Below are the code and all the weights of a small trained network. Each question names an input and a class and asks about switching units off, where a switched-off unit gives its printed mean instead of its output.

import numpy as np


def w(rows, s, z=0):
    codes = np.array(rows[::2]) - 128.0
    scale = np.full(codes.shape[1], s)
    scale[-1] = z or s
    return codes * scale


def f(y):
    return np.maximum(y, 0)


def log_softmax(a):
    a = a - a.max(-1, keepdims=True)
    return a - np.log(np.exp(a).sum(-1, keepdims=True))


def net(x, mask):
    res = np.array(x, float).reshape(1, 2) / 4 @ E
    y = f(res @ A[0][:, :-1].T + A[0][:, -1])
    res = res + np.where(mask, y, B[0][:, -1]) @ B[0][:, :-1]
    return log_softmax(res[-1] @ U[:, :-1].T + U[:, -1])


A, B = {}, {}
E = w([
[230,205,58,41,89,84],'x0',
[118,145,121,199,246,110],'x1',
],0.011)
A[0] = w([
[91,187,53,122,71,75,33],'neuron 0',
[173,95,111,134,47,124,50],'neuron 1',
[170,159,147,135,188,66,54],'neuron 2',
[147,167,113,80,121,138,202],'neuron 3',
[160,117,141,99,56,114,245],'neuron 4',
[91,131,73,122,181,151,65],'neuron 5',
[191,166,77,142,107,150,13],'neuron 6',
[155,198,50,90,170,20,252],'neuron 7',
[127,145,29,136,75,79,28],'neuron 8',
[142,120,41,139,97,75,18],'neuron 9',
[63,102,129,191,126,147,160],'neuron 10',
[138,185,86,151,185,108,96],'neuron 11',
[116,176,69,164,155,127,55],'neuron 12',
[145,100,137,66,80,184,3],'neuron 13',
[67,97,167,142,94,181,37],'neuron 14',
[176,144,79,140,95,117,31],'neuron 15',
[180,54,131,61,90,113,49],'neuron 16',
[150,94,121,37,61,154,166],'neuron 17',
[170,190,107,136,102,124,3],'neuron 18',
[171,168,151,144,208,75,11],'neuron 19',
[138,184,55,12,160,131,142],'neuron 20',
[213,192,109,119,127,48,3],'neuron 21',
[225,165,68,23,88,76,177],'neuron 22',
[121,112,121,105,117,135,240],'neuron 23',
[103,127,167,30,91,121,6],'neuron 24',
[117,118,142,133,36,156,35],'neuron 25',
],0.011,0.0041)
B[0] = w([
[63,77,175,122,118,105,162],'neuron 0',
[211,137,174,81,187,60,158],'neuron 1',
[135,144,188,72,197,113,156],'neuron 2',
[135,111,155,169,75,187,176],'neuron 3',
[219,135,219,132,175,186,185],'neuron 4',
[134,157,201,52,161,119,144],'neuron 5',
[77,40,147,31,107,109,161],'neuron 6',
[146,114,214,129,101,220,224],'neuron 7',
[25,82,161,77,134,112,164],'neuron 8',
[61,87,82,97,74,102,154],'neuron 9',
[102,62,195,142,98,164,187],'neuron 10',
[197,169,214,73,187,98,164],'neuron 11',
[154,124,191,60,190,118,147],'neuron 12',
[127,102,159,72,201,39,156],'neuron 13',
[84,82,160,73,73,117,169],'neuron 14',
[83,56,115,65,120,64,158],'neuron 15',
[186,106,189,63,167,78,162],'neuron 16',
[197,151,254,100,187,130,192],'neuron 17',
[59,131,123,84,72,74,158],'neuron 18',
[135,149,155,52,223,41,159],'neuron 19',
[125,82,172,100,51,181,204],'neuron 20',
[59,77,151,89,72,109,191],'neuron 21',
[77,71,232,149,102,189,252],'neuron 22',
[158,170,200,155,149,193,155],'neuron 23',
[147,124,157,78,187,72,156],'neuron 24',
[113,106,191,75,174,51,155],'neuron 25',
],0.008,0.018)
U = w([
[3,43,160,126,72,137,96],'0',
[184,143,172,28,242,20,51],'1',
[180,140,196,182,123,241,231],'2',
[190,188,4,206,73,41,3],'3',
[166,196,15,183,56,77,3],'4',
],0.0076,0.0041)

Each question gives the input, the list of numbers given to net, and the class t.
The units are the neurons (one row each of A and B). Each row of codes is followed by its name. A weight is (code - 128) times the scale printed after its matrix; where a second scale follows, it is the last column's (A, B and U).
mask holds one flag per neuron, in row order. A switched-off neuron (its flag False) gives its mean, the last column of its row in B, instead of its output. The means were averaged over made-up inputs and are rounded, as every weight is.
A unit's drop is (log p(t) with every unit on - log p(t) with that unit switched off) / (log p(t) with every unit on - log p(t) with every unit switched off).
The circuit of an input: a set's keep is (log p(t) with only the set's units on - log p(t) with every unit switched off) / (log p(t) with every unit on - log p(t) with every unit switched off). Starting from the 12 units with the biggest drops (on a tie, the unit counted first), units are removed one at a time, each time the one whose removal leaves the highest keep (on an exact tie, the one counted first), for as long as the keep stays at least 0.8.
units of the circuit, in order: the units of the circuit, biggest drop first
unit that matters most: the unit with the biggest drop
k most important neurons: the k neurons with the biggest drops, biggest first
drop of u: that unit's drop, to one decimal
input [-2,-3], class 2: unit that matters most => neuron 19
input [-1,2], class 2: units of the circuit, in order => neuron 21; neuron 15
input [3,2], class 2: units of the circuit, in order => neuron 7; neuron 13
input [-3,0], class 2: 4 most important neurons => neuron 21; neuron 8; neuron 6; neuron 15
input [-3,-4], class 1: 4 most important neurons => neuron 22; neuron 7; neuron 20; neuron 3
input [-1,-4], class 1: 2 most important neurons => neuron 7; neuron 22
input [4,4], class 0: 2 most important neurons => neuron 17; neuron 4
input [8,-8], class 0: 2 most important neurons => neuron 22; neuron 20
input [-3,-1], class 2: 2 most important neurons => neuron 21; neuron 8
input [5,0], class 0: drop of neuron 21 => 0.1
input [7,-6], class 0: drop of neuron 0 => 0.1
input [7,5], class 0: drop of neuron 15 => 0.0
